Below are the code and all the weights of a small trained network. Each question names an input and a target symbol and asks about switching units off, where a switched-off unit gives its printed mean instead of its output.

import numpy as np


def w(rows, s, z=0):
    codes = np.array(rows[::2]) - 128.0
    scale = np.full(codes.shape[1], s)
    scale[-1] = z or s
    return codes * scale


def f(y):
    return np.maximum(y, 0)


def softmax(a):
    e = np.exp(a - a.max(-1, keepdims=True))
    return e / e.sum(-1, keepdims=True)


def log_softmax(a):
    a = a - a.max(-1, keepdims=True)
    return a - np.log(np.exp(a).sum(-1, keepdims=True))


def net(x, mask):
    ids = ['αβγδεζηθλξπστφψω'.index(c) for c in x.split()]
    T = len(ids)
    res = E[ids] + P[:T]
    q, k, v = (res @ M[0].T for M in (Q, K, V))
    z = softmax(np.where(np.tri(T) > 0, q @ k.T / 3**0.5, -1e9)) @ v
    res = res + np.where(mask[0], z, O[0][:, -1]) @ O[0][:, :-1]
    y = f(res @ A[0][:, :-1].T + A[0][:, -1])
    res = res + np.where(mask[1:17], y, B[0][:, -1]) @ B[0][:, :-1]
    return log_softmax(res[-1] @ U[:, :-1].T + U[:, -1])


Q, K, V, O, A, B = {}, {}, {}, {}, {}, {}
E = w([
[147,101,128,118,96,84,112,113,47,84,76,95],'α',
[89,157,145,127,106,71,124,32,147,181,105,93],'β',
[48,113,134,140,112,81,135,46,145,125,112,100],'γ',
[104,120,130,24,90,72,163,141,176,61,143,197],'δ',
[97,125,149,98,133,50,148,63,132,169,113,82],'ε',
[140,151,129,213,111,117,126,182,121,187,124,128],'ζ',
[115,24,94,155,193,70,152,122,175,133,201,135],'η',
[147,104,167,169,95,147,140,118,105,111,127,149],'θ',
[154,103,52,105,50,119,182,126,91,165,108,166],'λ',
[117,171,218,162,110,134,83,182,87,127,125,143],'ξ',
[52,109,153,98,65,116,91,140,169,175,184,82],'π',
[71,251,171,66,91,132,143,204,69,149,128,141],'σ',
[64,145,45,84,145,141,95,138,111,69,129,45],'τ',
[71,125,129,93,112,62,180,81,29,178,167,158],'φ',
[148,95,134,105,72,171,122,78,162,127,143,150],'ψ',
[140,127,128,87,158,150,155,59,88,156,168,108],'ω',
],0.024)
P = w([
[124,64,99,205,43,45,130,120,105,2,33,33],'0',
[145,108,76,148,74,64,112,132,97,30,98,35],'1',
[161,167,102,178,123,73,94,120,158,48,160,74],'2',
[151,154,104,157,125,85,104,121,132,83,159,85],'3',
[137,136,103,143,114,95,127,124,123,106,146,93],'4',
[128,136,107,142,137,115,115,120,122,128,158,101],'5',
[114,136,110,133,133,130,135,121,124,150,146,109],'6',
[99,123,118,136,145,148,135,116,127,159,149,128],'7',
[89,123,122,142,162,174,133,116,136,173,159,137],'8',
[80,103,132,131,150,182,153,115,142,184,151,142],'9',
[60,97,129,113,150,201,167,115,141,204,135,140],'10',
],0.0096)
Q[0] = w([
[194,102,104,139,112,189,76,238,169,101,19,150],'h1',
[130,78,91,173,167,95,152,86,138,172,120,117],'h1',
[88,119,244,155,153,100,127,106,156,154,103,51],'h1',
],0.011)
K[0] = w([
[163,153,102,194,89,2,74,142,98,55,120,60],'h1',
[142,83,76,162,169,173,149,147,148,209,116,185],'h1',
[81,113,198,153,135,147,105,161,82,166,162,147],'h1',
],0.0095)
V[0] = w([
[95,57,174,163,209,147,194,151,48,89,201,146],'h1',
[229,61,118,149,85,249,31,150,161,107,157,169],'h1',
[152,110,162,58,119,211,97,2,153,129,145,101],'h1',
],0.0058)
O[0] = w([
[163,171,89,101,87,60,65,87,135,73,230,188,150],'h1',
[143,128,75,180,117,34,117,76,158,251,55,121,1],'h1',
[174,176,110,166,67,99,241,141,201,70,146,116,91],'h1',
],0.012,0.0067)
A[0] = w([
[61,163,165,174,115,146,101,211,141,164,114,142,149],'n1',
[97,80,127,93,205,148,176,111,145,114,86,57,82],'n2',
[145,128,206,111,100,143,107,199,132,111,133,96,169],'n3',
[112,171,82,155,91,80,195,212,137,171,189,144,147],'n4',
[145,89,126,95,67,87,57,171,92,108,149,163,165],'n5',
[193,97,142,173,39,199,146,92,130,118,96,161,199],'n6',
[65,72,88,63,104,119,99,68,106,128,80,152,171],'n7',
[67,133,152,79,95,185,94,101,192,102,111,182,102],'n8',
[68,72,179,91,117,144,100,113,122,171,93,97,70],'n9',
[130,103,87,86,173,28,74,78,130,115,108,128,67],'n10',
[130,202,150,133,80,60,136,177,140,84,86,152,76],'n11',
[201,69,204,77,172,156,120,104,139,141,94,76,89],'n12',
[119,66,94,187,97,118,211,111,89,140,141,147,133],'n13',
[180,165,125,131,84,195,137,206,118,99,156,160,136],'n14',
[190,103,141,27,231,171,81,113,104,254,112,175,3],'n15',
[154,145,101,137,149,134,172,85,141,208,162,79,84],'n16',
],0.0082,0.0052)
B[0] = w([
[181,90,103,121,99,131,150,65,119,125,140,122,192],'n1',
[112,184,103,138,159,153,152,125,179,190,100,183,165],'n2',
[74,74,90,207,145,161,168,135,90,136,101,128,226],'n3',
[172,126,148,131,158,148,66,94,114,108,103,117,177],'n4',
[169,189,124,126,113,128,140,211,198,195,136,140,248],'n5',
[122,129,113,131,122,196,102,168,43,152,136,151,182],'n6',
[160,73,164,141,132,101,70,77,165,118,116,78,213],'n7',
[191,165,157,178,143,58,99,187,82,126,84,124,196],'n8',
[173,167,179,144,101,153,158,77,200,83,134,157,185],'n9',
[104,182,87,211,67,152,111,95,171,102,159,216,163],'n10',
[255,83,79,134,185,142,163,71,154,89,98,116,146],'n11',
[141,62,124,177,223,129,137,106,111,195,153,126,148],'n12',
[135,208,168,164,168,95,104,153,141,115,163,117,180],'n13',
[168,61,59,101,124,49,71,81,200,212,112,114,212],'n14',
[102,192,145,99,74,151,167,143,139,25,137,173,155],'n15',
[55,145,157,139,105,97,139,172,115,98,90,165,152],'n16',
],0.0082,0.011)
U = w([
[233,72,49,215,143,150,64,97,69,215,87,91,192],'α',
[107,244,139,150,92,232,206,216,119,137,103,241,192],'β',
[59,197,151,143,34,178,204,190,113,17,90,235,111],'γ',
[153,88,145,109,151,100,180,169,214,81,78,169,90],'δ',
[60,68,133,156,201,97,224,110,134,125,167,148,112],'ε',
[123,120,162,101,155,157,114,76,193,121,109,147,63],'ζ',
[92,126,84,164,109,112,96,124,182,115,137,146,4],'η',
[32,39,72,128,83,51,160,48,102,126,103,163,115],'θ',
[90,85,142,106,172,101,150,67,190,186,120,126,124],'λ',
[60,77,125,106,110,92,113,60,144,122,105,142,104],'ξ',
[59,89,184,136,93,107,193,148,254,220,189,4,139],'π',
[124,110,192,115,222,162,116,94,171,128,153,120,27],'σ',
[42,186,89,108,193,153,113,131,193,111,110,82,193],'τ',
[51,146,226,75,166,76,95,179,128,134,205,81,196],'φ',
[77,156,117,185,163,26,183,147,121,169,122,100,92],'ψ',
[196,158,90,141,138,133,218,59,123,75,167,74,73],'ω',
],0.0052,0.0042)

Each question gives the input, a string of symbols that net reads in full, and the target symbol t.
The units are the heads (3 rows each of Q, K, V and O) and the neurons (one row each of A and B). Each row of codes is followed by its name. A weight is (code - 128) times the scale printed after its matrix; where a second scale follows, it is the last column's (O, A, B and U).
mask holds one flag per unit, heads first, then neurons. A switched-off unit (its flag False) gives its mean, the last column of its rows in O or B, instead of its output. The means were averaged over made-up inputs and are rounded, as every weight is.
A unit's drop is (log p(t) with every unit on - log p(t) with that unit switched off) / (log p(t) with every unit on - log p(t) with every unit switched off).
The circuit of an input: a set's keep is (log p(t) with only the set's units on - log p(t) with every unit switched off) / (log p(t) with every unit on - log p(t) with every unit switched off). Starting from the 12 units with the biggest drops (on a tie, the unit counted first), units are removed one at a time, each time the one whose removal leaves the highest keep (on an exact tie, the one counted first), for as long as the keep stays at least 0.8.
units of the circuit, in order: the units of the circuit, biggest drop first
top k neurons: the k neurons with the biggest drops, biggest first
drop when u is switched off: that unit's drop, to one decimal
input η φ τ θ ε, target θ: units of the circuit, in order => (h1; n5; n10)
input ζ ζ η γ, target η: units of the circuit, in order => (h1; n10)
input ε φ τ ξ δ θ β, target θ: units of the circuit, in order => (h1; n5; n16)
input θ β φ φ ξ ξ φ β, target φ: units of the circuit, in order => (h1; n8)
input φ α α η σ, target α: units of the circuit, in order => (n14; n11)
input ω γ φ, target ω: units of the circuit, in order => (h1; n11)
input ζ λ ξ α ψ ζ α π ε θ ε, target θ: units of the circuit, in order => (h1; n5)
input ζ λ β ε ε, target ε: top 2 neurons => (n12; n5)
input λ ω φ α θ ζ ψ φ ψ, target β: units of the circuit, in order => (h1; n6; n14)
input δ α ζ π γ λ ψ ξ, target α: units of the circuit, in order => (n1; n14)
input η ζ ζ ε, target ζ: units of the circuit, in order => (h1; n7; n9; n15)
input φ φ λ η π ξ σ ψ, target α: units of the circuit, in order => (n6; n8)
input ξ ψ ξ ε π δ ψ, target β: units of the circuit, in order => (h1; n6; n7)
input η σ α γ, target σ: top 3 neurons => (n9; n7; n12)
input η φ η β λ ξ η ψ β, target ψ: units of the circuit, in order => (h1; n16)
input ω γ β α ε φ λ ζ δ, target δ: top neuron => (n8)
input ψ ω ζ ε, target ω: top neuron => (n11)
input ζ δ β γ δ φ β θ, target α: top 2 neurons => (n14; n6)
input ε η φ λ α λ ω β, target ω: drop when n11 is switched off => 0.3
input φ η β, target φ: drop when n1 is switched off => 0.1
input σ ε φ ψ ε ξ δ, target δ: drop when n2 is switched off => 0.0
input λ α π ε φ η λ γ ψ γ, target ψ: top neuron => (n13)
